Below is a small trained network, with its code and all its weights. Each question gives an input and a target symbol and asks what happens when units are switched off, that is, made to give their printed mean instead of their output.

import numpy as np


def w(rows, s, z=0):
    codes = np.array(rows[::2]) - 128.0
    scale = np.full(codes.shape[1], s)
    scale[-1] = z or s
    return codes * scale


def f(y):
    return np.maximum(y, 0)


def softmax(a):
    e = np.exp(a - a.max(-1, keepdims=True))
    return e / e.sum(-1, keepdims=True)


def log_softmax(a):
    a = a - a.max(-1, keepdims=True)
    return a - np.log(np.exp(a).sum(-1, keepdims=True))


def net(x, mask):
    ids = ['ΓΔΠΨαβεζηλμξστφ'.index(c) for c in x.split()]
    T = len(ids)
    res = E[ids] + P[:T]
    q, k, v = (res @ M[0].T for M in (Q, K, V))
    z = softmax(np.where(np.tri(T) > 0, q @ k.T / 3**0.5, -1e9)) @ v
    res = res + np.where(mask[0], z, O[0][:, -1]) @ O[0][:, :-1]
    y = f(res @ A[0][:, :-1].T + A[0][:, -1])
    res = res + np.where(mask[1:13], y, B[0][:, -1]) @ B[0][:, :-1]
    return log_softmax(res[-1] @ U[:, :-1].T + U[:, -1])


Q, K, V, O, A, B = {}, {}, {}, {}, {}, {}
E = w([
[120,14,143,207,172],'Γ',
[174,175,167,38,163],'Δ',
[96,36,159,84,136],'Π',
[170,28,204,201,107],'Ψ',
[59,149,68,108,81],'α',
[137,183,189,169,186],'β',
[81,154,94,129,116],'ε',
[96,144,182,42,111],'ζ',
[177,36,118,223,126],'η',
[199,136,217,82,249],'λ',
[120,145,209,11,129],'μ',
[122,157,7,107,81],'ξ',
[86,144,208,64,152],'σ',
[158,9,115,113,167],'τ',
[156,17,120,165,158],'φ',
],0.012)
P = w([
[9,110,227,63,108],'0',
[40,121,153,94,117],'1',
[88,126,135,99,128],'2',
[124,127,134,105,160],'3',
[145,140,125,104,173],'4',
[146,152,127,130,176],'5',
[170,162,123,122,179],'6',
[166,174,154,131,177],'7',
],0.011)
Q[0] = w([
[191,67,191,114,96],'H1',
[123,68,132,116,255],'H1',
[190,78,67,154,152],'H1',
],0.0096)
K[0] = w([
[250,148,71,83,178],'H1',
[250,254,154,169,88],'H1',
[172,46,57,161,216],'H1',
],0.007)
V[0] = w([
[118,58,87,115,129],'H1',
[210,144,58,4,154],'H1',
[146,205,152,175,108],'H1',
],0.012)
O[0] = w([
[127,132,209,121,167,50],'H1',
[55,119,138,198,125,3],'H1',
[247,129,8,89,125,38],'H1',
],0.012,0.0028)
A[0] = w([
[98,153,60,148,89,121],'N1',
[148,193,72,104,176,131],'N2',
[190,222,38,138,142,137],'N3',
[94,118,107,81,162,2],'N4',
[103,77,132,107,170,113],'N5',
[193,90,156,134,62,64],'N6',
[106,105,147,177,156,46],'N7',
[70,195,126,86,141,54],'N8',
[151,93,155,179,177,98],'N9',
[105,8,80,146,124,77],'N10',
[130,58,177,182,75,40],'N11',
[106,172,98,163,48,47],'N12',
],0.014,0.0086)
B[0] = w([
[153,110,212,49,138,141],'N1',
[73,122,123,154,102,240],'N2',
[92,99,147,159,167,255],'N3',
[171,131,27,225,205,130],'N4',
[191,135,130,198,120,209],'N5',
[106,87,45,128,219,140],'N6',
[81,71,135,129,10,162],'N7',
[137,85,88,140,171,191],'N8',
[105,129,165,21,59,199],'N9',
[167,194,28,92,154,166],'N10',
[80,123,59,173,92,174],'N11',
[213,181,73,153,195,130],'N12',
],0.011,0.0063)
U = w([
[49,232,198,6,143,243],'Γ',
[83,236,81,169,112,246],'Δ',
[123,100,97,243,143,62],'Π',
[175,75,139,118,129,58],'Ψ',
[154,140,123,137,104,70],'α',
[237,118,76,174,131,168],'β',
[194,113,127,163,92,127],'ε',
[147,134,126,146,98,46],'ζ',
[178,110,159,130,114,55],'η',
[139,142,94,153,92,43],'λ',
[153,141,120,155,94,48],'μ',
[146,134,118,150,81,67],'ξ',
[160,114,128,142,105,64],'σ',
[117,132,150,133,79,2],'τ',
[139,149,157,137,93,40],'φ',
],0.011,0.0068)

Each question gives the input, a string of symbols that net reads in full, and the target symbol t.
The units are the heads (3 rows each of Q, K, V and O) and the neurons (one row each of A and B). Each row of codes is followed by its name. A weight is (code - 128) times the scale printed after its matrix; where a second scale follows, it is the last column's (O, A, B and U).
mask holds one flag per unit, heads first, then neurons. A switched-off unit (its flag False) gives its mean, the last column of its rows in O or B, instead of its output. The means were averaged over made-up inputs and are rounded, as every weight is.
A unit's drop is (log p(t) with every unit on - log p(t) with that unit switched off) / (log p(t) with every unit on - log p(t) with every unit switched off).
The circuit of an input: a set's keep is (log p(t) with only the set's units on - log p(t) with every unit switched off) / (log p(t) with every unit on - log p(t) with every unit switched off). Starting from the 12 units with the biggest drops (on a tie, the unit counted first), units are removed one at a time, each time the one whose removal leaves the highest keep (on an exact tie, the one counted first), for as long as the keep stays at least 0.8.
units of the circuit, in order: the units of the circuit, biggest drop first
k most important neurons: the k neurons with the biggest drops, biggest first
drop of u: that unit's drop, to one decimal
input β β β φ, target β: 3 most important neurons : (N10 N5 N2)
input Γ Γ τ σ η Γ Γ τ, target Γ: units of the circuit, in order : (N9 H1)
input ξ Δ Π, target Δ: units of the circuit, in order : (H1 N10 N11)
input τ Δ β β β Ψ, target β: units of the circuit, in order : (H1 N10)
input β τ Π β ζ ζ β τ, target β: units of the circuit, in order : (H1 N10)
input Ψ τ τ, target τ: 3 most important neurons : (N5 N7 N9)
input Δ Γ β ε β β τ, target β: units of the circuit, in order : (N10 H1)
input Δ Γ Δ τ σ τ τ Ψ, target τ: 2 most important neurons : (N9 N7)
input ξ η Γ Δ ζ Δ Ψ, target Δ: units of the circuit, in order : (H1 N11 N10)
input ε β Δ β ξ ε β Δ, target Δ: 2 most important neurons : (N2 N9)
input Δ τ β β φ, target β: units of the circuit, in order : (N10 N2)
input ζ μ β Δ Δ τ, target Δ: 2 most important neurons : (N10 N11)
input ε β β β Δ Δ Ψ, target Δ: 2 most important neurons : (N10 N11)
input β β Δ Π λ α, target Γ: 3 most important neurons : (N1 N5 N11)
input Ψ Δ Ψ η ξ, target Γ: 2 most important neurons : (N5 N11)
input τ Ψ Δ β Π, target β: drop of N10 : 0.3
input Γ Γ Δ β σ ε, target Γ: drop of H1 : 0.3
input β β ξ ε Π β σ β, target Π: drop of H1 : 2.1
